Look-ups in named tables: a row name and a column name give one cell, copied from the table.

Beredo =
|  | Keb | Faneno | Beguz |
|---|---|---|---|
| Suzib | 0.7 | 0.9 | 0.7 |
| Fum | 0.9 | 0.9 | 0.9 |
| Ros | 0.6 | 0.9 | 0.1 |
| Lekug | 0.5 | 0.7 | 0.7 |

Fum, Faneno: 0.9
Ros, Faneno: 0.9
Fum, Beguz: 0.9
Fum, Keb: 0.9
Lekug, Beguz: 0.7
Suzib, Beguz: 0.7
Suzib, Keb: 0.7
Lekug, Faneno: 0.7
Lekug, Keb: 0.5

Ser:
columns: Gusik, Ravu, Tinir, Padok, Los, Pozu, Maguka, Ror
Sedo: [123, 148, 33, 118, 150, 110, 95, 130]
Fosupem: [72, 132, 102, 122, 86, 134, 193, 137]
Rab: [110, 131, 121, 111, 117, 128, 122, 118]
Revula: [95, 161, 87, 116, 150, 54, 107, 217]
Gufeto: [106, 125, 127, 115, 122, 132, 122, 123]
Guf: [119, 114, 119, 103, 122, 131, 127, 134]
Vagofen: [71, 67, 161, 108, 171, 87, 115, 94]

Tinir of Revula: 87
Maguka of Revula: 107
Los of Rab: 117
Ror of Guf: 134
Pozu of Vagofen: 87
Tinir of Guf: 119
Los of Guf: 122
Gusik of Sedo: 123
Pozu of Revula: 54
Padok of Revula: 116
Gusik of Guf: 119
Padok of Rab: 111
Pozu of Guf: 131
Row with the largest Ravu: Revula

Feruvu =
columns: Vafum, Rire
Bip: [177, 23]
Rukibo: [195, 27]
Lag: [225, 53]

Bip, Vafum -> 177
Bip, Rire -> 23
Rukibo, Vafum -> 195
Rukibo, Rire -> 27
Lag, Rire -> 53
Lag, Vafum -> 225

Rokuzi =
columns: Vep, Pomoli, Duvuvor, Moz, Fovun, Gev, Zenit, Sov, Solod
Rem: [56.6, 94.0, 99.0, 44.2, 70.2, 21.5, 63.3, 44.2, 71.0]
Fararus: [62.2, 48.8, 46.8, 66.7, 57.8, 75.6, 59.9, 67.0, 57.3]
Bakis: [53.1, 61.3, 47.5, 62.5, 61.8, 71.5, 77.3, 60.8, 85.1]
Nifumel: [60.1, 61.1, 58.5, 61.3, 61.0, 62.2, 63.5, 60.8, 64.4]
Milire: [57.7, 48.4, 40.7, 68.2, 58.6, 43.9, 55.2, 42.7, 60.7]
Zazi: [55.1, 72.5, 65.8, 50.2, 66.5, 63.2, 69.8, 55.9, 50.3]
Talatez: [60.9, 59.8, 59.1, 61.7, 60.6, 59.5, 60.7, 59.3, 60.4]
Maf: [63.9, 60.5, 67.1, 59.6, 60.4, 56.2, 53.2, 60.9, 49.3]
Ver: [59.5, 69.0, 70.2, 56.7, 63.1, 51.3, 61.9, 57.1, 63.7]

Moz of Talatez is 61.7
Pomoli of Zazi is 72.5
Solod of Bakis is 85.1
Vep of Milire is 57.7
Moz of Fararus is 66.7
Fovun of Nifumel is 61.0
Sov of Milire is 42.7
Pomoli of Bakis is 61.3
Gev of Fararus is 75.6

Bezuz =
|  | Duk | Veb | Domirig | Nad |
|---|---|---|---|---|
| Bito | 45233 | -25576 | -48457 | -42414 |
| Sadi | -30933 | -11212 | -28849 | 25020 |
| Devibom | 8069 | 2930 | -37138 | -35876 |
| Zotanat | 37846 | 6273 | -51759 | -9902 |
| Runip | -34314 | -27060 | 58362 | -51165 |
| Dati | -20547 | 33714 | -12620 | -22239 |
| Vuzig | -62962 | 27880 | -5448 | 36379 |
| Garobop | -23827 | 2080 | 16957 | -1386 |
| Vupeke | -63077 | 22396 | -45054 | -3587 |
| Binabe | 25257 | -9496 | -23226 | -25667 |
| Sedosip | -36440 | 5052 | -71288 | 44510 |
| Duga | 17146 | 33892 | 14568 | 11348 |
| Kulutu | -5684 | -8902 | -11919 | -15280 |
| Tariba | -34754 | -34898 | 66775 | -32924 |

Duk of Sedosip is -36440
Nad of Sadi is 25020
Domirig of Garobop is 16957
Veb of Bito is -25576
Domirig of Bito is -48457
Nad of Bito is -42414
Domirig of Duga is 14568
Nad of Zotanat is -9902
Veb of Zotanat is 6273
Veb of Duga is 33892
Nad of Duga is 11348
Domirig of Zotanat is -51759
Domirig of Binabe is -23226
Nad of Binabe is -25667
Veb of Vupeke is 22396
Duk of Tariba is -34754
Veb of Dati is 33714
Which row has the largest Domirig? Tariba

